Here is a tiny trained network, its code and every weight. The questions are about switching its units off for an input and a target symbol, where a switched-off unit gives its printed mean instead of its output.

import numpy as np


def w(rows, s, z=0):
    codes = np.array(rows[::2]) - 128.0
    scale = np.full(codes.shape[1], s)
    scale[-1] = z or s
    return codes * scale


def f(y):
    return y / 2 * (1 + np.tanh(0.7978845608 * (y + 0.044715 * y**3)))


def softmax(a):
    e = np.exp(a - a.max(-1, keepdims=True))
    return e / e.sum(-1, keepdims=True)


def log_softmax(a):
    a = a - a.max(-1, keepdims=True)
    return a - np.log(np.exp(a).sum(-1, keepdims=True))


def net(x, mask):
    ids = ['αβγζθξσφω'.index(c) for c in x.split()]
    T = len(ids)
    res = E[ids] + P[:T]
    q, k, v = (res @ M[0].T for M in (Q, K, V))
    z = softmax(np.where(np.tri(T) > 0, q @ k.T / 2**0.5, -1e9)) @ v
    res = res + np.where(mask[0], z, O[0][:, -1]) @ O[0][:, :-1]
    y = f(res @ A[0][:, :-1].T + A[0][:, -1])
    res = res + np.where(mask[1:17], y, B[0][:, -1]) @ B[0][:, :-1]
    return log_softmax(res[-1] @ U[:, :-1].T + U[:, -1])


Q, K, V, O, A, B = {}, {}, {}, {}, {}, {}
E = w([
[120,156,61,129],'α',
[145,140,75,160],'β',
[155,63,55,89],'γ',
[111,76,90,157],'ζ',
[114,74,45,105],'θ',
[189,75,81,94],'ξ',
[124,21,54,88],'σ',
[235,111,115,113],'φ',
[186,253,104,179],'ω',
],0.015)
P = w([
[113,129,197,168],'0',
[148,69,146,147],'1',
[169,124,109,153],'2',
[137,122,124,160],'3',
[104,213,66,91],'4',
[7,218,74,76],'5',
],0.013)
Q[0] = w([
[168,153,158,97],'H1',
[33,176,155,10],'H1',
],0.011)
K[0] = w([
[84,102,105,131],'H1',
[188,112,9,184],'H1',
],0.013)
V[0] = w([
[112,209,121,172],'H1',
[247,137,151,120],'H1',
],0.016)
O[0] = w([
[245,108,9,185,95],'H1',
[244,147,143,6,253],'H1',
],0.013,0.003)
A[0] = w([
[114,12,112,116,106],'N1',
[166,194,64,60,150],'N2',
[85,124,199,105,220],'N3',
[98,172,234,143,50],'N4',
[100,46,59,59,142],'N5',
[178,127,163,75,34],'N6',
[143,113,127,135,118],'N7',
[173,83,179,136,132],'N8',
[171,73,131,175,129],'N9',
[117,69,108,252,91],'N10',
[94,140,254,127,64],'N11',
[94,201,206,171,169],'N12',
[173,77,221,216,109],'N13',
[70,71,79,98,120],'N14',
[69,136,215,117,2],'N15',
[69,171,73,100,158],'N16',
],0.0098,0.0085)
B[0] = w([
[100,167,161,141,152],'N1',
[78,117,181,136,254],'N2',
[131,6,38,81,199],'N3',
[171,180,110,121,152],'N4',
[156,174,164,181,194],'N5',
[2,178,68,171,155],'N6',
[121,135,130,110,132],'N7',
[85,158,138,89,140],'N8',
[107,154,126,86,157],'N9',
[55,225,79,96,152],'N10',
[182,132,104,95,163],'N11',
[183,89,204,161,174],'N12',
[50,156,181,54,135],'N13',
[125,136,149,217,164],'N14',
[212,173,107,197,155],'N15',
[179,85,102,177,177],'N16',
],0.0084,0.016)
U = w([
[62,229,58,188,2],'α',
[196,248,234,173,239],'β',
[122,28,152,60,94],'γ',
[2,86,131,231,120],'ζ',
[68,38,245,237,234],'θ',
[96,106,211,6,162],'ξ',
[191,8,220,155,51],'σ',
[5,196,219,82,55],'φ',
[185,213,31,126,20],'ω',
],0.0043,0.0054)

Each question gives the input, a string of symbols that net reads in full, and the target symbol t.
The units are the heads (2 rows each of Q, K, V and O) and the neurons (one row each of A and B). Each row of codes is followed by its name. A weight is (code - 128) times the scale printed after its matrix; where a second scale follows, it is the last column's (O, A, B and U).
mask holds one flag per unit, heads first, then neurons. A switched-off unit (its flag False) gives its mean, the last column of its rows in O or B, instead of its output. The means were averaged over made-up inputs and are rounded, as every weight is.
A unit's drop is (log p(t) with every unit on - log p(t) with that unit switched off) / (log p(t) with every unit on - log p(t) with every unit switched off).
The circuit of an input: a set's keep is (log p(t) with only the set's units on - log p(t) with every unit switched off) / (log p(t) with every unit on - log p(t) with every unit switched off). Starting from the 12 units with the biggest drops (on a tie, the unit counted first), units are removed one at a time, each time the one whose removal leaves the highest keep (on an exact tie, the one counted first), for as long as the keep stays at least 0.8.
circuit, biggest first: the units of the circuit, biggest drop first
most important unit: the unit with the biggest drop
top k neurons: the k neurons with the biggest drops, biggest first
drop of u: that unit's drop, to one decimal
input θ ζ φ φ φ ξ, target φ: circuit, biggest first -> [H1 N6 N2]
input φ θ θ ζ θ ω, target θ: most important unit -> N12
input ω ω ω α σ, target β: top 3 neurons -> [N5 N3 N2]
input θ σ ω α σ, target β: top 2 neurons -> [N3 N5]
input θ θ θ θ θ α, target θ: circuit, biggest first -> [H1 N12 N16]
input φ γ φ ω, target φ: top 2 neurons -> [N6 N2]
input ξ θ α, target ξ: circuit, biggest first -> [H1 N14]
input φ ω φ, target φ: circuit, biggest first -> [N6 H1 N2 N8]
input γ β θ θ θ γ, target θ: circuit, biggest first -> [H1 N14 N16]
input α γ ω ζ, target α: circuit, biggest first -> [H1 N10]
input ζ ω β ω θ, target β: circuit, biggest first -> [N3 N5]
input β α ω ω ω γ, target β: circuit, biggest first -> [N2 N5 H1]
input ω φ σ φ, target ω: top 2 neurons -> [N6 N12]
input σ φ γ φ θ, target ξ: top neuron -> [N15]
input γ ξ α ω γ θ, target β: top 3 neurons -> [N3 N5 N6]
input ζ θ γ α σ, target θ: drop of N14 -> 0.3
input θ θ θ ω θ γ, target θ: drop of N11 -> 0.1
input σ ζ θ γ φ θ, target θ: drop of N16 -> 0.3
